Below are the code and all the weights of a small trained network. Each question names an input and a target symbol and asks about switching units off, where a switched-off unit gives its printed mean instead of its output.

import numpy as np


def w(rows, s, z=0):
    codes = np.array(rows[::2]) - 128.0
    scale = np.full(codes.shape[1], s)
    scale[-1] = z or s
    return codes * scale


def f(y):
    return y / 2 * (1 + np.tanh(0.7978845608 * (y + 0.044715 * y**3)))


def softmax(a):
    e = np.exp(a - a.max(-1, keepdims=True))
    return e / e.sum(-1, keepdims=True)


def log_softmax(a):
    a = a - a.max(-1, keepdims=True)
    return a - np.log(np.exp(a).sum(-1, keepdims=True))


def net(x, mask):
    ids = ['ΛΞαδεθστψ'.index(c) for c in x.split()]
    T = len(ids)
    res = E[ids] + P[:T]
    u = 0
    for l in range(2):
        r = res
        for j in range(3):
            rows = slice(2 * j, 2 * j + 2)
            q, k, v = (r @ M[l][rows].T for M in (Q, K, V))
            z = softmax(np.where(np.tri(T) > 0, q @ k.T / 2**0.5, -1e9)) @ v
            o = O[l][rows]
            res = res + np.where(mask[u + j], z, o[:, -1]) @ o[:, :-1]
        u += 3
        y = f(res @ A[l][:, :-1].T + A[l][:, -1])
        res = res + np.where(mask[u : u + 4], y, B[l][:, -1]) @ B[l][:, :-1]
        u += 4
    return log_softmax(res[-1] @ U[:, :-1].T + U[:, -1])


Q, K, V, O, A, B = {}, {}, {}, {}, {}, {}
E = w([
[196,87,99],'Λ',
[154,98,103],'Ξ',
[111,165,75],'α',
[108,109,128],'δ',
[143,116,154],'ε',
[250,173,91],'θ',
[127,93,113],'σ',
[188,138,42],'τ',
[166,194,119],'ψ',
],0.022)
P = w([
[73,3,191],'0',
[245,104,100],'1',
[227,81,39],'2',
[209,58,53],'3',
[173,53,22],'4',
[198,81,29],'5',
[63,66,132],'6',
[194,111,49],'7',
[149,100,44],'8',
[146,69,47],'9',
[147,90,18],'10',
[69,14,193],'11',
],0.0049)
Q[0] = w([
[172,144,93],'L0H0',
[164,124,3],'L0H0',
[48,91,139],'L0H1',
[168,172,132],'L0H1',
[150,153,38],'L0H2',
[61,158,91],'L0H2',
],0.015)
K[0] = w([
[250,94,169],'L0H0',
[65,122,178],'L0H0',
[89,109,188],'L0H1',
[181,99,73],'L0H1',
[147,37,162],'L0H2',
[192,124,135],'L0H2',
],0.015)
V[0] = w([
[185,118,157],'L0H0',
[59,141,125],'L0H0',
[202,144,169],'L0H1',
[126,238,35],'L0H1',
[255,102,156],'L0H2',
[113,36,59],'L0H2',
],0.008)
O[0] = w([
[73,179,224,168],'L0H0',
[102,122,197,69],'L0H0',
[229,187,50,183],'L0H1',
[3,204,166,177],'L0H1',
[217,144,234,254],'L0H2',
[162,110,242,240],'L0H2',
],0.0046,0.0068)
A[0] = w([
[39,48,141,4],'L0N0',
[253,88,30,211],'L0N1',
[171,185,34,245],'L0N2',
[46,199,40,245],'L0N3',
],0.0063,0.0041)
B[0] = w([
[20,94,160,120],'L0N0',
[2,163,158,251],'L0N1',
[60,74,178,195],'L0N2',
[125,148,232,136],'L0N3',
],0.0087,0.011)
Q[1] = w([
[243,59,137],'L1H0',
[241,116,213],'L1H0',
[12,255,137],'L1H1',
[15,151,85],'L1H1',
[11,151,14],'L1H2',
[216,50,101],'L1H2',
],0.0095)
K[1] = w([
[64,163,56],'L1H0',
[105,178,49],'L1H0',
[130,119,136],'L1H1',
[117,162,63],'L1H1',
[1,75,91],'L1H2',
[152,25,139],'L1H2',
],0.012)
V[1] = w([
[144,221,67],'L1H0',
[70,162,90],'L1H0',
[248,143,176],'L1H1',
[162,133,222],'L1H1',
[78,70,136],'L1H2',
[158,146,184],'L1H2',
],0.015)
O[1] = w([
[80,181,138,2],'L1H0',
[94,190,173,106],'L1H0',
[90,112,6,76],'L1H1',
[89,131,57,215],'L1H1',
[135,161,165,169],'L1H2',
[49,138,70,182],'L1H2',
],0.012,0.0087)
A[1] = w([
[5,74,87,188],'L1N0',
[197,104,121,3],'L1N1',
[87,89,96,131],'L1N2',
[131,106,90,46],'L1N3',
],0.011,0.0042)
B[1] = w([
[157,193,72,249],'L1N0',
[154,95,253,128],'L1N1',
[85,235,76,175],'L1N2',
[196,111,254,136],'L1N3',
],0.0073,0.011)
U = w([
[255,106,49,249],'Λ',
[105,136,153,47],'Ξ',
[156,136,153,199],'α',
[199,98,140,28],'δ',
[107,17,108,218],'ε',
[77,149,127,88],'θ',
[158,80,133,120],'σ',
[138,157,125,53],'τ',
[130,77,99,1],'ψ',
],0.0083,0.0051)

Each question gives the input, a string of symbols that net reads in full, and the target symbol t.
The units are the heads (2 rows each of Q, K, V and O) and the neurons (one row each of A and B). Each row of codes is followed by its name. A weight is (code - 128) times the scale printed after its matrix; where a second scale follows, it is the last column's (O, A, B and U).
mask holds one flag per unit, layer by layer, with each layer's heads first. A switched-off unit (its flag False) gives its mean, the last column of its rows in O or B, instead of its output. The means were averaged over made-up inputs and are rounded, as every weight is.
A unit's drop is (log p(t) with every unit on - log p(t) with that unit switched off) / (log p(t) with every unit on - log p(t) with every unit switched off).
The circuit of an input: a set's keep is (log p(t) with only the set's units on - log p(t) with every unit switched off) / (log p(t) with every unit on - log p(t) with every unit switched off). Starting from the 12 units with the biggest drops (on a tie, the unit counted first), units are removed one at a time, each time the one whose removal leaves the highest keep (on an exact tie, the one counted first), for as long as the keep stays at least 0.8.
circuit, biggest first: the units of the circuit, biggest drop first
k most important neurons: the k neurons with the biggest drops, biggest first
k most important neurons of layer l: the k neurons of layer l with the biggest drops, biggest first
drop when u is switched off: that unit's drop, to one decimal
input Λ τ ε Ξ Λ ε Λ θ τ σ, target Λ: circuit, biggest first -> (L0H2 L1H1 L1N0)
input α τ δ, target α: circuit, biggest first -> (L1H1 L0H2)
input α α Λ, target α: circuit, biggest first -> (L0H2 L1H1)
input Λ δ τ ε Ξ σ ε, target Λ: circuit, biggest first -> (L0N2 L0N1)
input θ α α δ α δ Λ ψ τ, target θ: 3 most important neurons -> (L0N3 L0N1 L0N2)
input Λ ε Ξ, target Λ: circuit, biggest first -> (L1H1 L0H2 L1N0)
input Λ ψ θ Λ ψ, target θ: 3 most important neurons -> (L0N1 L1N2 L0N3)
input Λ δ τ σ ε α δ ε ε α δ, target Λ: circuit, biggest first -> (L0N1 L0N2)
input θ ψ Λ, target θ: 2 most important neurons -> (L0N1 L1N2)
input α δ τ α σ, target α: most important neuron -> (L0N2)
input Λ α σ α δ ε Λ Λ α ψ τ Ξ, target Λ: 4 most important neurons -> (L0N1 L0N2 L0N3 L1N0)
input Λ α ε Λ Λ Ξ σ, target Λ: 2 most important neurons -> (L0N2 L1N0)
input α Λ θ, target α: 2 most important neurons of layer 0 -> (L0N1 L0N2)
input ε θ Λ, target ε: 4 most important neurons -> (L0N1 L1N0 L0N2 L1N2)
input Λ ε Λ δ Λ ψ ε ε ψ α, target Λ: most important neuron -> (L1N0)
input θ σ θ Λ ε θ τ, target θ: 2 most important neurons of layer 0 -> (L0N2 L0N3)
input θ σ ψ Λ θ, target θ: drop when L1H0 is switched off -> 0.1
input Λ α ψ ψ Λ Λ θ δ ψ ε, target Λ: drop when L0H2 is switched off -> 0.3
input α θ δ Λ δ, target α: drop when L0H2 is switched off -> 0.8
input δ θ δ δ δ Λ Λ Λ θ τ Λ, target α: drop when L0H2 is switched off -> 0.7
input θ τ Λ, target θ: most important neuron of layer 0 -> (L0N1)
